Below are the code and all the weights of a small trained network. Each question names an input and a class and asks about switching units off, where a switched-off unit gives its printed mean instead of its output.

import numpy as np


def w(rows, s, z=0):
    codes = np.array(rows[::2]) - 128.0
    scale = np.full(codes.shape[1], s)
    scale[-1] = z or s
    return codes * scale


def norm(h):
    return h / np.sqrt((h * h).mean(-1, keepdims=True) + 1e-5)


def f(y):
    return np.maximum(y, 0)


def log_softmax(a):
    a = a - a.max(-1, keepdims=True)
    return a - np.log(np.exp(a).sum(-1, keepdims=True))


def net(x, mask):
    res = np.array(x, float).reshape(1, 2) / 4 @ E
    u = 0
    for l in range(2):
        y = f(norm(res) @ A[l][:, :-1].T + A[l][:, -1])
        res = res + np.where(mask[u : u + 5], y, B[l][:, -1]) @ B[l][:, :-1]
        u += 5
    return log_softmax(norm(res)[-1] @ U[:, :-1].T + U[:, -1])


A, B = {}, {}
E = w([
[166,138,255,134,18,172,27,156,28,187],'x0',
[125,230,248,200,218,201,150,141,160,97],'x1',
],0.0051)
A[0] = w([
[153,167,158,253,231,239,192,202,179,50,36],'L0N0',
[117,56,16,102,119,84,164,100,138,160,50],'L0N1',
[58,133,167,123,98,92,86,130,97,107,43],'L0N2',
[102,164,206,148,189,131,119,204,104,59,254],'L0N3',
[97,132,131,35,70,41,72,54,67,210,10],'L0N4',
],0.0063,0.0022)
B[0] = w([
[38,187,76,153,169,149,2,41,160,65,254],'L0N0',
[159,162,104,100,126,17,204,113,144,152,230],'L0N1',
[68,80,137,126,34,166,184,213,139,182,152],'L0N2',
[200,195,178,104,109,125,180,143,130,104,219],'L0N3',
[85,99,108,248,129,140,17,122,80,110,208],'L0N4',
],0.0078,0.0085)
A[1] = w([
[56,174,188,45,86,151,67,83,57,178,126],'L1N0',
[152,65,23,173,205,13,255,131,179,139,112],'L1N1',
[176,110,190,178,134,173,134,196,64,94,255],'L1N2',
[224,227,212,89,53,157,170,202,88,147,43],'L1N3',
[166,126,93,159,141,95,151,129,240,189,31],'L1N4',
],0.0073,0.002)
B[1] = w([
[65,84,142,143,140,184,193,176,72,144,186],'L1N0',
[210,71,150,13,134,144,187,88,180,115,244],'L1N1',
[110,184,133,82,173,90,174,90,187,142,178],'L1N2',
[254,148,173,53,112,109,180,241,104,194,175],'L1N3',
[185,45,72,122,125,122,201,118,146,136,163],'L1N4',
],0.0085,0.011)
U = w([
[193,248,218,74,87,190,176,217,72,204,222],'0',
[212,46,42,18,168,64,204,39,206,78,188],'1',
[190,80,32,117,40,25,55,67,95,179,43],'2',
[63,254,99,192,230,188,37,55,203,52,253],'3',
[212,122,50,246,148,192,197,212,217,84,3],'4',
[31,68,152,227,47,132,25,175,50,212,180],'5',
],0.0075,0.0047)

Each question gives the input, the list of numbers given to net, and the class t.
The units are the neurons (one row each of A and B). Each row of codes is followed by its name. A weight is (code - 128) times the scale printed after its matrix; where a second scale follows, it is the last column's (A, B and U).
mask holds one flag per neuron, layer by layer. A switched-off neuron (its flag False) gives its mean, the last column of its row in B, instead of its output. The means were averaged over made-up inputs and are rounded, as every weight is.
A unit's drop is (log p(t) with every unit on - log p(t) with that unit switched off) / (log p(t) with every unit on - log p(t) with every unit switched off).
The circuit of an input: a set's keep is (log p(t) with only the set's units on - log p(t) with every unit switched off) / (log p(t) with every unit on - log p(t) with every unit switched off). Starting from all 10 units, units are removed one at a time, each time the one whose removal leaves the highest keep (on an exact tie, the one counted first), for as long as the keep stays at least 0.8.
units of the circuit, in order: the units of the circuit, biggest drop first
most important unit: the unit with the biggest drop
k most important neurons: the k neurons with the biggest drops, biggest first
top k neurons in layer l: the k neurons of layer l with the biggest drops, biggest first
drop when u is switched off: that unit's drop, to one decimal
input [8,-5], class 5: most important unit : L0N4
input [2,-8], class 2: 3 most important neurons : (L0N4, L0N1, L0N0)
input [2,-7], class 2: 2 most important neurons : (L0N4, L0N1)
input [1,-2], class 5: units of the circuit, in order : (L0N4, L1N1)
input [5,-1], class 5: 3 most important neurons : (L0N4, L0N3, L1N1)
input [1,0], class 0: 2 most important neurons : (L0N0, L0N2)
input [1,-6], class 2: 3 most important neurons : (L0N4, L0N1, L1N2)
input [-6,2], class 3: top 2 neurons in layer 0 : (L0N0, L0N1)
input [3,-8], class 5: 2 most important neurons : (L0N4, L1N1)
input [-8,5], class 3: drop when L0N0 is switched off : 0.9
input [1,8], class 3: drop when L0N0 is switched off : 3.7
input [-3,5], class 3: drop when L0N0 is switched off : 0.2
input [6,-3], class 5: drop when L0N4 is switched off : 0.2
input [-6,5], class 3: most important unit : L0N0
